In the rows, zero is written as 128.
Each row of numbers stands for one object and depends on some of the facts below. Use the named rows to name the rest.

Named rows:
[146 107 127 119 115 118 123 142 149 134 159 116 133 148 130 142 124 149
  98 157 128 149 116 112 112 141 135  88 132 100 115 152 167 114 113  93
 125  75 167  81 107 132 128 135 116 152  99 152 135 115 112] : brasin
[145 128 121 107 114 158 157 114 147 126 161 127 151 134 156 125 102 118
 152 182 143 116 133  90  70 140 128  80 160  80 139 137 191 159 107 133
 154 119 147 128 114 167 137 127  82 146  92 120 116 127  70] : lutrun
[117 118 127 122 103 126 127 128 119 117 151 120 150 138 124 125 122 142
 112 160 126 139 121 107 123 134 136 111 138 116 101 161 161 121 119 100
 119 110 163 109 124 158 139 125 114 160  93 142 129 118 113] : trifleste
[146 116 126 122  97 127 116 111  87 106 162 149 176 162 128 135 114 140
 111 154 102 140 118 107 107 107 124 111 142 149 111 122 158 143  94  88
 119  80 149  92 120 191 120 140 119 154 102 165 111 103 116] : trilun
[123 118 152 133 144 119 141 137 112 131 107 136 117 142 130 161 132 118
 130 117 103 127 141 134 130 138 104 136 124 150 113 147 125 120 116 137
 144 124 109 142 121 113 123 114 134 106 155 134 154 114 135] : stegor
[ 85 143 157  82 131 105 157 127 140  82 111  90 168 157 122  95 137 124
 110 105 131 166 131 112 113 114 120 143 109 121 134 183  48 123 145 126
 118 113 119 160 149 115 165  97 130 159 104 116  77 120 172] : flazok
[154 146 101 160 165 147  89 116 120 151 125 143 106  98 138 148 154 137
 138  98 140 100 105 155 157 123 143 147 119 161 164  57 103 134 137 145
 112 175  81  98 117 112  92 161 149 107 189  83 139 157 152] : grinibral
[121 143 143 136 148 124 112 128 124 130 135 132 126 113 148 129 141 138
 126 134 135 126 118 117 129 143 136 129 127 128 115 112 126 127 117 130
 116 149 122 121 138 129 122 149 130 130 139  93 134 147 132] : zemun
[152 108 154 129 154 109 136 151 141 148 114 132  97 153 136 178 135 124
 116 115 104 136 137 139 119 145 103 112 117 135 128 139 130 112 109 130
 149  87 115 115 104  84 111 123 135  97 160 143 160 110 133] : gibrom
[154 121  79 145 133 153 119 119 137 148 110 131 106 118 101 142 134 121
 141  86 138 104 124 172 157 103 130 146 119 154 188  96 104 127 163 144
 132 148  95 118 103 101 111 125 144 108 170 135 131 127 147] : gobrir
[ 92 144 119 148  96 128 168 125  71 117 129 129 145 144 123 120 107 135
 146 137  81 135 155 109 157 122 123 146 137 133  93 167 129 175 125 132
 127 156 138 146 141 207 134  90 138 139 156 133 134 134 119] : trabror
[101 123 128  94 157 139 125 112 133  98  84 109 153 130  96 129 157  99
 120  70 155 126 120 156 121  99 113 158 108 155 182 142  57  80 161 138
 135 145  81 178 127  69 153 112 126 128 115 116 104  96 184] : grunur
[ 89 148 155 102 193 131  97 112 128 100  93 112 149 104 131 129 183 114
 115  80 169 123 102 138 122 125 128 163 104 156 159 117  49  77 144 143
 115 180  68 167 145  67 144 145 129 133 127  57 110 129 192] : pliklis
[154 124  80 147 134 153 116 119 136 150 111 132 104 116 104 142 136 123
 141  87 138 103 123 171 157 104 132 146 119 154 185  91 105 128 162 143
 131 150  95 116 104 101 109 127 145 107 171 133 132 130 146] : bigror
[133 128 123 113 103 128 135 130 131 128 149 135 138 123 136 101 105 122
 134 160 136 136 139 106  91 128 130  89 142  65 128 113 177 135 108 118
 143 105 173 147 140 162 144 140  99 134  72 145 117 115  85] : murokla
[108 112 141 142 138 122 159 155 140 155 101 114  83 125 120 160 129 120
 134 125 112 124 153 139 150 159 112 131 125 118 105 183 148 108 139 145
 152 144 130 150 115  93 133  94 129 104 156 133 184 121 119] : bivik
[121 133 130 126 117 112 160 140 120 124 131 114 134 158 130 130 119 141
 122 126  96 153 144 116 134 127 120 121 122 112 119 162 112 153 124 124
 129 108 136 120 125 153 132 102 138 136 147 137 123 128 133] : tirolen
[135 130 120 122 103 126 131 131 125 133 151 141 132 119 138 103 104 126
 135 162 132 135 140 106  96 131 132  88 143  63 123 105 184 137 102 118
 141 108 176 143 141 168 139 145 101 132  77 146 123 118  82] : braskam
[125 145 143 141 153 124 108 129 122 135 137 133 123 109 154 132 144 141
 126 139 132 124 117 116 131 149 138 127 127 127 109 107 131 130 112 131
 114 153 120 115 137 131 117 152 131 129 143  87 139 153 130] : stagra
[126 140 129 151 179 138  98 125 108 145 116 137 112 104 143 168 164 133
 129 104 134 108 114 140 145 142 128 138 119 145 142  93 117 111 120 140
 125 176  87 123 119 106 107 153 136 109 178  77 162 137 150] : zani
[154 120  78 144 131 153 121 118 137 148 109 130 106 119  99 141 133 121
 141  85 138 104 124 173 157 102 131 147 119 154 189  97 104 127 164 143
 133 145  96 118 103 101 110 124 144 108 169 138 129 125 147] : zesin

Facts:
{medraplik meratal griflum kogek neskan} θ bruvun
{plavun skofas gaplusom vepako distu lutrun} θ stoklos
{suluti faflik foflo moplu keple gobrir ploza botol} θ zaflos
{roza stegor filis loklas bigror moklum kavaso nifar} θ skelum
{zemun} θ plezam
{feti deplek stinok} θ plire
{muves plipluk pliklis flazok bisi floflegrol vimum latrir} θ selega
{natre kudrunum bivik luflu pledon dufamos} θ gutrer
{zela tranol guta koplik grunur} θ plipluk
{brovi droplas mozil nikis gredrum dogorin nebros lavos} θ flanam
{stoklos klumomem bruvun dasur maplis braskam voplok} θ budrostu
{dobregre setaru difla zunen fostir nuben sebul} θ gramil
{seklo geplir bonin girefa gibrom brasin drabes plikin} θ nuben
{lipli kistol fidrim trifak fuvo sadra meklon} θ stomun
{plolon bulatror trifleste gabrer vistek sasa} θ nifar
{gutrer stapi grinibral pestil gifle kifel brezen brusil} θ ruflutrem
{zavun} θ zakla
{skeda platres brerum stobri stekas stadruk gasim plipliklor} θ lavos
{trustan kugon vadila floflor buze nidrifos} θ trusitrar
{trinol plire nuzu zani trusitrar} θ stagra
{zesin brubrul stodruk gupi gemorom zakla} θ veskek
{klatre detran sofil} θ bisi
{triklo vaplapor kebru} θ muves
{tirolen stoska pezo letrur} θ zasken
{fafar pleton lebam listis} θ trivom
{flisur trabror brasur} θ zunen
{kebavil pupam bemokla brinom} θ pliklis
{tubrul skufle} θ gredrum
{kudom sena pigrak trilun} θ brusil
{murokla mupim} θ trinol
{dredu dubo pumom} θ zemun
{zasken popli} θ pabrim
{bamutu} θ suluti
{miras} θ voplok
{teklim} θ grinibral
Λ:
dobregre > zunen > difla > nuben > fostir > setaru > sebul
lipli > fidrim > fuvo > trifak > kistol > sadra > meklon
stapi > gutrer > kifel > brezen > gifle > grinibral > pestil > brusil
deplek > feti > stinok
bonin > brasin > seklo > gibrom > girefa > geplir > drabes > plikin
kugon > floflor > vadila > trustan > buze > nidrifos
klatre > detran > sofil
bulatror > trifleste > sasa > gabrer > vistek > plolon
koplik > tranol > zela > guta > grunur
kebavil > bemokla > brinom > pupam
murokla > mupim
sena > trilun > pigrak > kudom
vaplapor > triklo > kebru
neskan > medraplik > kogek > griflum > meratal
bisi > vimum > flazok > latrir > pliklis > floflegrol > plipluk > muves
dredu > pumom > dubo
kavaso > loklas > roza > stegor > filis > bigror > moklum > nifar
luflu > natre > kudrunum > bivik > pledon > dufamos
lutrun > gaplusom > skofas > vepako > distu > plavun
lebam > listis > pleton > fafar
trusitrar > trinol > plire > nuzu > zani
braskam > maplis > voplok > bruvun > klumomem > stoklos > dasur
ploza > moplu > faflik > botol > keple > gobrir > suluti > foflo
popli > zasken
nebros > lavos > nikis > droplas > brovi > mozil > dogorin > gredrum
brasur > flisur > trabror
gemorom > zakla > brubrul > gupi > stodruk > zesin
letrur > stoska > tirolen > pezo
plipliklor > skeda > stadruk > stobri > stekas > platres > brerum > gasim
skufle > tubrul

Name these rows:
No name comes twice in this set of rows, the named rows included.
[ 87 155 171  93 166 117 106 115 141  89 116 108 160 108 143  94 163 123
 112 114 171 137 104 113 110 132 138 151 113 137 126 129  61  98 135 133
 103 158 102 160 165  91 154 147 126 153  94  65  87 144 171] | selega
[148 127 134 126 133 101 153 154 148 143 141 110 113 165 142 148 125 152
 109 127  99 161 136 119 122 139 120  97 115  97 130 147 117 147 115 119
 131  78 140  90 108 126 119 117 140 128 157 138 132 131 132] | seklo
[ 85 164 175  74 153 116 104 113 143  82 137 114 175  96 158  62 148 119
 117 146 188 148 109  85  70 136 143 119 126  76 122 111  99 100 112 125
 111 145 141 181 186 121 172 167  95 163  35  66  71 139 136] | bisi
[138 142 168 114 154 130  84 106 200 105  96 127 113  85 126  69 145 103
 140 102 198  97  93 166 146 119 151 208 112 231 132  91  32 111 185 169
  87 162  68 141 167  19 123 150 163 116 122  94  68 187 175] | muves
[136 135 178 140 186 105 112 147 128 144 123 136 101 126 168 174 158 139
 115 125 115 130 121 122 123 167 117 121 118 139 100 116 124 112  93 136
 128 132 100 110 124  91 104 153 139 103 172  86 164 143 141] | nuben
[120 153 146 123 133 123 110 127 119 125 158 140 139  98 167  99 127 135
 132 169 148 133 122  89  93 150 143  96 141  68 106  88 170 134  91 122
 123 140 161 140 159 165 137 170 102 139  82  90 119 145  94] | trusitrar

Now the same objects, written a new way:
Some objects and their rows:
[162  98 127 124 109 136 143 129 124 160 166 127 139 137 135 126 129 140
 146  96 164 105 150 100 120 146 150 139 119 131 133 106 132  99 141 128
 174 134 179 134 139 125 126 136 127 129 151] : letrur
[146 110 124 125 109 130 132 123 114 132 143 128 136 120 135 128 124 136
 152 148 140 112 138  98 120 136 155 141 112 132 134 110 128 116 134 117
 152 133 173 133 133 126 121 135 122 130 147] : flisur
[106 134 131 111 129 113 127 104 133  99 105 144 128 132 117 106 119 132
 112 123 116 137 130 141 146 128 138 144 113 148 121 115 137 116 129 125
 113 141  99 134 122 111 141 118 121 131 123] : pliklis
[131 129 128 134 112 127 128 118 111 116 126 139 116 122 126 105 123 124
 131 136 139 132 125 118 134 129 129 128 122 150 121 122 133 130 140 115
 139 130 124 133 131 116 126 133 125 133 127] : kudom
[134 115 124 118 100 126 132 115 127 145 143 141 135 134 133 122 128 144
 136 137 148 118 148 102 134 132 148 148 121 137 128 107 134 118 127 126
 156 139 178 133 134 115 126 134 120 127 147] : tranol
[154  97 122 120 101 136 130 122 113 138 155 122 142 122 138 134 125 134
 162 155 142 104 145  84 111 141 167 144 109 126 137 107 126 111 130 119
 162 133 197 131 136 132 118 136 121 128 156] : bonin
[138 121 126 130 102 132 123 120 111 134 135 130 126 124 129 110 123 123
 141 141 145 123 136 106 133 129 135 130 125 151 123 120 133 127 139 122
 152 128 140 132 134 116 123 137 125 130 134] : kudrunum
[ 93 149 136 119 146 103 131  99 131  71  86 160 112 125 112  95 118 130
  93 113 104 159 113 162 152 122 124 139 112 158 114 121 139 125 133 113
  88 144  59 134 115 110 147 112 121 136 110] : plipluk
[115 142 135 132 140 120 135 123 107 107  98 135  97 128 129 111 125 145
 132 116 130 148 116 142 141 126 126 139 108 148 116 122 129 133 141 100
 123 137 123 135 126 117 129 137 132 141 126] : meratal
[124 124 130 123 125 130 131 128 108 139 118 124 115 135 133 123 126 144
 149 121 144 128 137 124 134 131 139 146 111 143 124 115 128 122 137 114
 145 136 160 135 133 117 123 147 134 137 139] : skofas
[130 147 131 139 130 121 134 130 121  94 110 145 117 125 129 110 116 145
 132 126 131 157 107 132 138 122 121 127 102 138 125 122 135 140 132 109
 130 138 111 132 124 115 134 128 127 142 125] : keple
[133  99 119  96  98 133 113 113 140 165 138 117 161 143 130 128 122 132
 139 138 141  97 167 105 133 143 167 154 119 137 133 102 135  98 123 153
 160 139 172 134 136 116 130 130 121 127 149] : bisi
[121 142 135 140 139 113 145 111 106  60 110 158 100 106 125 106 123 132
 126 137 113 152 101 135 128 126 135 131 103 144 122 123 129 135 138  85
 101 136  93 132 118 125 131 120 121 139 124] : geplir
[142 108 122 116  93 131 128 118 126 162 151 134 141 137 136 127 129 145
 150 146 154 108 155  92 130 135 154 151 123 135 131 103 133 114 127 135
 168 138 196 133 137 117 123 138 121 126 153] : klatre
[155 109 129 127 116 132 147 127 123 145 156 136 131 133 133 122 128 140
 133  93 156 117 140 110 123 142 142 136 119 135 130 109 133 105 143 124
 162 134 159 134 135 123 128 136 127 132 145] : stoska
[114 158 134 131 154 116 123 129 130  62  79 137 121 123 118 102 104 131
 119 111 108 173  93 164 140 122 119 120  92 146 123 130 136 136 131 117
 103 140  43 132 117 112 147 119 129 144 107] : suluti
[138 118 128 128 116 126 137 122 112 116 136 134 126 116 133 120 124 136
 141 141 134 120 130 108 122 133 148 138 109 135 129 114 129 123 135 112
 140 134 154 132 129 126 125 130 123 134 141] : trabror
[113 143 131 132 138 110 135 125 124  69 112 154  91 104 129  92 126 144
 110 121 133 144  95 150 153 123 124 129 117 141 123 129 128 140 143  95
 103 138  80 131 124 115 132 132 127 137 123] : nidrifos
[146 109 125 124 109 133 134 121 110 123 145 131 135 119 135 128 125 133
 154 149 136 113 137  94 116 137 161 140 108 131 132 110 127 115 132 115
 150 133 171 131 132 129 119 133 122 134 149] : brasin
[130 124 128 123 108 122 135 113 126 130 132 146 125 130 132 117 127 144
 131 133 142 125 138 111 139 128 138 146 120 139 125 110 135 122 129 120
 145 139 160 133 130 114 129 128 121 130 140] : brinom
[111 148 137 137 143 105 146 121 109  82 101 165  84 107 123  96 124 145
 110 127 116 148  90 160 146 126  92 123 108 149 118 136 135 143 135  83
 100 138  65 137 113 111 138 119 130 132 113] : moklum

Which object is each row?
No name comes twice in this set of rows, the named rows included.
[125 111 122 102 122 128 110 132 139 120 126 107 136 117 131 108 119 129
 126 122 137 102 128 133 145 142 158 137 115 135 138 119 127 110 137 135
 130 136 112 131 133 115 131 139 127 133 136] | plire
[156 112 121 123 100 140 124 140 126 156 144 116 149 138 140 132 118 146
 162 139 159 120 145  96 123 135 151 137 109 125 139 109 132 120 125 138
 175 135 189 132 138 117 123 141 126 134 152] | ploza
[111 138 133 125 134 122 118 111 117  89  98 128 118 118 113  94 114 109
 113 117 112 142 116 143 138 130 129 121 118 162 118 128 135 126 143 123
 108 131  58 134 122 113 138 123 127 137 110] | grinibral
[134 125 129 131 125 122 140 116 108  94 127 144 118 112 129 118 124 132
 138 141 124 132 119 114 123 131 148 136 106 137 128 116 129 124 136 100
 126 135 131 132 125 128 125 127 122 135 136] | gibrom
[130 113 125  99 127 123 107 129 137 114 125 114 122 118 122 105 123 122
 116 107 129 106 114 134 141 134 162 136 115 130 134 123 126 121 130 138
 125 136  94 133 134 113 137 138 129 135 137] | stagra
[ 98 156 137 134 149 114 119 105 113  58  82 144 104 115 107  81 112 104
  97 115 101 162  98 162 145 123 114 115 113 172 110 136 136 136 147 110
  88 131  18 134 117 110 143 119 125 140  95] | brusil
[152 103 122 122 100 136 129 125 115 146 152 119 143 124 139 131 126 136
 158 151 147 102 146  89 117 141 162 145 113 130 138 107 128 112 131 124
 163 134 193 131 136 127 119 137 124 129 154] | brasur
[137 137 128 135 121 125 133 134 123 107 120 136 124 128 130 116 117 146
 142 131 137 148 116 123 133 126 130 131 104 135 130 118 135 135 130 115
 142 137 128 132 128 116 131 132 127 139 132] | botol
[129 117 128 110 120 130 118 128 131 135 119 104 141 124 124 118 117 128
 134 123 126 110 139 126 131 143 153 137 111 143 130 113 132 107 135 138
 141 133 129 134 131 116 135 129 127 133 133] | pleton
[ 87 157 139 124 154 101 133  98 129  54  77 166 104 121 108  89 117 131
  88 112  98 167 102 171 154 121 115 136 109 160 111 126 137 131 134 104
  78 143  39 134 111 109 148 107 121 138 103] | muves
[148 109 124 119  97 137 130 132 121 165 148 112 139 130 138 129 127 142
 153 139 153 103 149  91 128 140 153 142 118 131 135 106 131 116 132 131
 169 133 191 133 139 119 123 138 127 127 151] | lebam
[131 131 132 131 122 124 137 125 117 113 121 137 114 120 129 112 126 143
 134 131 135 131 122 126 136 131 132 134 116 143 125 116 132 128 137 111
 133 133 134 134 129 116 131 130 126 133 133] | fafar
[135 118 132 108 125 124 116 126 128 129 117 111 125 126 115 116 122 119
 124 107 119 114 125 126 131 135 157 137 113 135 128 118 132 120 128 141
 133 132 110 136 132 114 141 126 130 134 132] | trivom
[130 113 124 112 113 135 109 120 122 138 123 105 144 129 121 111 115 109
 134 132 129 115 143 116 132 140 150 130 121 153 127 119 133 111 137 141
 144 130 117 133 133 116 130 135 127 132 129] | kifel
[143 111 133 112 135 124 128 124 129 130 134 124 124 134 114 115 123 116
 117  70 128 114 123 134 125 141 150 133 111 137 128 116 133 108 134 140
 138 134  98 136 132 122 143 126 130 134 131] | pabrim

Now the same objects, written a new way:
Known rows:
[133 116 120 112 106 130 128 136 128 106 132 126 117 131 137 126 153 111
 148 117 108 133 111 121  89 112 129 112 144] : filis
[127 121 119 141 106 127 114 117 153 137 121 126 139 120 118 109 116 125
 139 121 102 113 126 145 127 127 113 115 148] : stegor
[116 103 126 136 139 144 133 110  99 148 136 159 107 150 155 161 135 131
 161 153 176 138 127 116 138 144 108 146  93] : pliklis
[125 121 133 157 146 141 147 148 137 125 120 142 136 131 131 114 144  91
  94 129 100  92  93 125 129 110 155 107 143] : girefa
[127 133 121 134 129 118 106 144 140 126 127 122 150 117 122 128 137 144
 124 127 132 121 122 136 156 126 123 128 135] : brubrul
[ 88 177 109 137 137  89 116 136  78 125 121 111 159 150 104 175 145 172
 124 127 141 141 154 140 180 157 129 122 107] : gutrer
[126  68 145 133 136 160 146 105  89 149 142 187  78 142 190 165 140 115
 139 159 171 127 128 102  97 128 112 160  89] : plipluk
[153  90 154 113  95 118 122 128 133 104 148 142  91  89 171  75 154 141
 114 135  96 112 117 135  94 121 119 161 152] : buze
[152  82 106  92 106 141 124 134 146 148 116 173 121 106 140  97  88  76
  80 123 102  98 132 115  75 116  87 139 135] : distu
[113  80 129 132 103 120 103 106 111 108 119 137 141 121 130 132 131 121
  97 110 115  98 125 117 112 118 138 114 149] : bivik
[132 218  97 162 156 102 109 148 180 143 124  78 211 145  86 162  99 168
 165 114 129 161 151 141 209 114 125 101 115] : plipliklor
[130 149 112 138 137 148  98 112 132 149 106  39 176 151  78 153 109 163
 208 138 159 154 103 145 204 165 123 106 121] : vaplapor
[101 208 100 133 116  76 131 145 124 134 136  63 129 145 107 108 129 193
 173 139 113 152 159 188 189 183  98 141 125] : trusitrar
[118 181 100 137 142 108  82 152 149 125 120  80 194 139  90 135 122 178
 159 128 126 144 120 155 219 153 118 108 138] : gemorom
[125  77 151 117 116 110 159  98  62 118 146 198  67 116 181 157 169 109
  66 136 141 115 157  94  70 109 147 160 101] : brusil
[169  96 148 144 137 133 151 110 154 129 152 190  98  99 187 137 131 104
  84 116 125 122 147  81  80  57 150 146 112] : gasim
[133 102 147 118 125 124 174 113  89 136 153 196  62 115 194 132 148  98
  90 144 129 126 153  99  66 112 122 170  90] : meklon
[168  39 173 121 117 173 145  79  99 146 129 141  71 110 174 136 138  96
 142 138 149 116  97  90  69 103 133 150 116] : kebru
[172  96 175 138 148 166 183 116 102 125 128 153  71 101 164 106 169  81
  78 132 119  97  90  94  81 101 181 131 122] : plikin
[ 97 150 122 128 146 101 161 101 115 116 131 158 100 153 136 151 139 125
 113 141 153 141 156 127 145 145 129 172 111] : stomun
[138  83 160  76 123 158 135 136 125 127 138 182  83  97 149  90 108  79
  77 131 132 122 142 104  28 104 123 128 126] : dasur

Which object is each row?
No name comes twice in this set of rows, the named rows included.
[114 234  98 163 153  88 157 128 146 158 138 111 159 166 112 185  96 149
 161 123 147 177 189 138 166 116 119 121  82] | lavos
[ 86 141 124 126 141  96 148  89  91 106 131 165 116 152 132 176 151 130
  91 128 154 131 157 119 154 136 140 165 120] | ruflutrem
[123 174  94 103 136 104 132 164 123 153 121 129 143 146 114 134  98 133
 127 138 135 148 166 144 150 161  90 146  88] | voplok
[144 115 110  82 120 121 151 152 106 160 133 196  90 122 158 120 107  96
  77 140 125 126 168 112  84 140  92 164  84] | stoklos
[148 126 149 137 142 118 191 106 111 145 155 206  66 120 199 155 129  93
  95 127 132 139 181  83  67  90 134 163  80] | gredrum
[129  99 135 153 134 146 142 138 136 128 128 153 116 119 141 117 136  94
 104 130 109  90 111 123 104 111 140 118 142] | fostir
[ 99 127 110 143 106  99  87 119 122 118 112  97 178 134  88 142 127 145
 125 110 122 110 123 140 163 143 128  98 154] | natre
[ 92 227  98 163 170  99 143 170 110 139 119 106 165 173  98 144 140 157
 145 141 137 146 137 157 209 161 136 122 107] | dobregre
[100 190 110 136 137  99 138 147 113 147 130 117 142 156 111 143 128 154
 143 145 136 154 154 149 171 162 118 138  97] | zakla
[105 158 105  91 150 108 157 125 123 129 123 170 119 152 120 139 108 109
  97 137 143 144 174 126 147 154 107 173 108] | budrostu
[133 195 108 164 151 106 116 140 171 145 129  97 196 135 112 159 109 157
 154 107 136 158 157 136 189 103 129 106 114] | skeda
[ 98 201 109 152 170 110 151 164 112 137 130 120 145 163 108 138 156 150
 124 145 137 141 127 150 194 158 135 122 103] | zunen

